Here is a tiny trained network, its code and every weight. The questions are about switching its units off for an input and a class, where a switched-off unit gives its printed mean instead of its output.

import numpy as np


def w(rows, s, z=0):
    codes = np.array(rows[::2]) - 128.0
    scale = np.full(codes.shape[1], s)
    scale[-1] = z or s
    return codes * scale


def norm(h):
    return h / np.sqrt((h * h).mean(-1, keepdims=True) + 1e-5)


def f(y):
    return np.maximum(y, 0)


def log_softmax(a):
    a = a - a.max(-1, keepdims=True)
    return a - np.log(np.exp(a).sum(-1, keepdims=True))


def net(x, mask):
    res = np.array(x, float).reshape(1, 3) / 4 @ E
    u = 0
    for l in range(2):
        y = f(norm(res) @ A[l][:, :-1].T + A[l][:, -1])
        res = res + np.where(mask[u : u + 15], y, B[l][:, -1]) @ B[l][:, :-1]
        u += 15
    return log_softmax(norm(res)[-1] @ U[:, :-1].T + U[:, -1])


A, B = {}, {}
E = w([
[122,75,201,118],'x0',
[125,114,171,5],'x1',
[160,214,175,128],'x2',
],0.011)
A[0] = w([
[173,146,94,171,26],'L0N1',
[56,98,1,169,10],'L0N2',
[155,59,219,111,103],'L0N3',
[48,136,19,198,2],'L0N4',
[159,144,197,205,76],'L0N5',
[69,100,144,69,101],'L0N6',
[179,244,101,131,70],'L0N7',
[37,170,71,164,68],'L0N8',
[95,80,132,88,157],'L0N9',
[166,236,127,48,91],'L0N10',
[221,168,73,55,69],'L0N11',
[83,51,149,119,40],'L0N12',
[95,230,129,111,50],'L0N13',
[156,198,239,171,72],'L0N14',
[143,77,50,117,113],'L0N15',
],0.011,0.0042)
B[0] = w([
[152,115,144,110,172],'L0N1',
[207,123,114,238,248],'L0N2',
[169,70,141,146,252],'L0N3',
[172,108,121,178,247],'L0N4',
[143,155,196,82,217],'L0N5',
[215,148,89,84,221],'L0N6',
[43,79,127,87,234],'L0N7',
[171,69,164,179,198],'L0N8',
[153,131,65,100,231],'L0N9',
[54,140,102,167,242],'L0N10',
[45,254,79,143,189],'L0N11',
[139,94,136,86,194],'L0N12',
[46,119,139,142,183],'L0N13',
[93,173,216,190,254],'L0N14',
[139,159,179,210,210],'L0N15',
],0.0099,0.0049)
A[1] = w([
[59,231,46,19,162],'L1N1',
[124,251,99,99,170],'L1N2',
[102,131,7,28,38],'L1N3',
[110,216,169,168,140],'L1N4',
[42,141,77,56,114],'L1N5',
[171,9,135,140,255],'L1N6',
[131,180,16,131,97],'L1N7',
[35,48,151,104,129],'L1N8',
[148,186,209,153,38],'L1N9',
[158,228,111,169,100],'L1N10',
[86,211,106,188,129],'L1N11',
[132,185,216,120,135],'L1N12',
[113,182,164,147,109],'L1N13',
[156,52,128,47,109],'L1N14',
[202,85,83,90,52],'L1N15',
],0.011,0.0049)
B[1] = w([
[156,228,81,157,198],'L1N1',
[116,138,133,168,179],'L1N2',
[220,129,172,148,166],'L1N3',
[110,82,140,138,204],'L1N4',
[172,184,103,101,167],'L1N5',
[139,132,66,50,255],'L1N6',
[153,111,161,132,158],'L1N7',
[91,103,86,57,154],'L1N8',
[116,87,175,166,173],'L1N9',
[127,98,158,73,171],'L1N10',
[143,101,145,98,197],'L1N11',
[70,78,123,129,194],'L1N12',
[58,95,137,137,170],'L1N13',
[91,132,115,61,184],'L1N14',
[66,106,248,135,167],'L1N15',
],0.012,0.0089)
U = w([
[214,249,101,108,2],'0',
[22,223,112,152,97],'1',
[68,65,239,200,153],'2',
[233,47,57,213,115],'3',
[149,71,116,34,252],'4',
],0.018,0.0036)

Each question gives the input, the list of numbers given to net, and the class t.
The units are the neurons (one row each of A and B). Each row of codes is followed by its name. A weight is (code - 128) times the scale printed after its matrix; where a second scale follows, it is the last column's (A, B and U).
mask holds one flag per neuron, layer by layer. A switched-off neuron (its flag False) gives its mean, the last column of its row in B, instead of its output. The means were averaged over made-up inputs and are rounded, as every weight is.
A unit's drop is (log p(t) with every unit on - log p(t) with that unit switched off) / (log p(t) with every unit on - log p(t) with every unit switched off).
The circuit of an input: a set's keep is (log p(t) with only the set's units on - log p(t) with every unit switched off) / (log p(t) with every unit on - log p(t) with every unit switched off). Starting from the 12 units with the biggest drops (on a tie, the unit counted first), units are removed one at a time, each time the one whose removal leaves the highest keep (on an exact tie, the one counted first), for as long as the keep stays at least 0.8.
circuit, biggest first: the units of the circuit, biggest drop first
k most important neurons: the k neurons with the biggest drops, biggest first
k most important neurons of layer l: the k neurons of layer l with the biggest drops, biggest first
drop when u is switched off: that unit's drop, to one decimal
input [-5,5,1], class 0: circuit, biggest first => [L1N1]
input [4,-2,-6], class 3: 2 most important neurons => [L0N2; L0N15]
input [5,8,6], class 2: circuit, biggest first => [L1N6; L0N10]
input [-5,8,4], class 0: 2 most important neurons => [L1N1; L1N5]
input [3,7,7], class 2: 3 most important neurons of layer 0 => [L0N14; L0N3; L0N7]
input [-7,-5,3], class 3: 2 most important neurons of layer 0 => [L0N14; L0N4]
input [-1,-2,4], class 2: 2 most important neurons of layer 0 => [L0N14; L0N9]
input [-8,8,2], class 0: 4 most important neurons => [L1N1; L1N5; L1N3; L0N14]
input [-8,-3,7], class 1: drop when L0N7 is switched off => 0.3
input [2,8,6], class 1: drop when L0N2 is switched off => 0.2
input [-6,8,2], class 0: drop when L0N11 is switched off => -0.1
input [4,6,7], class 2: drop when L0N14 is switched off => 0.1
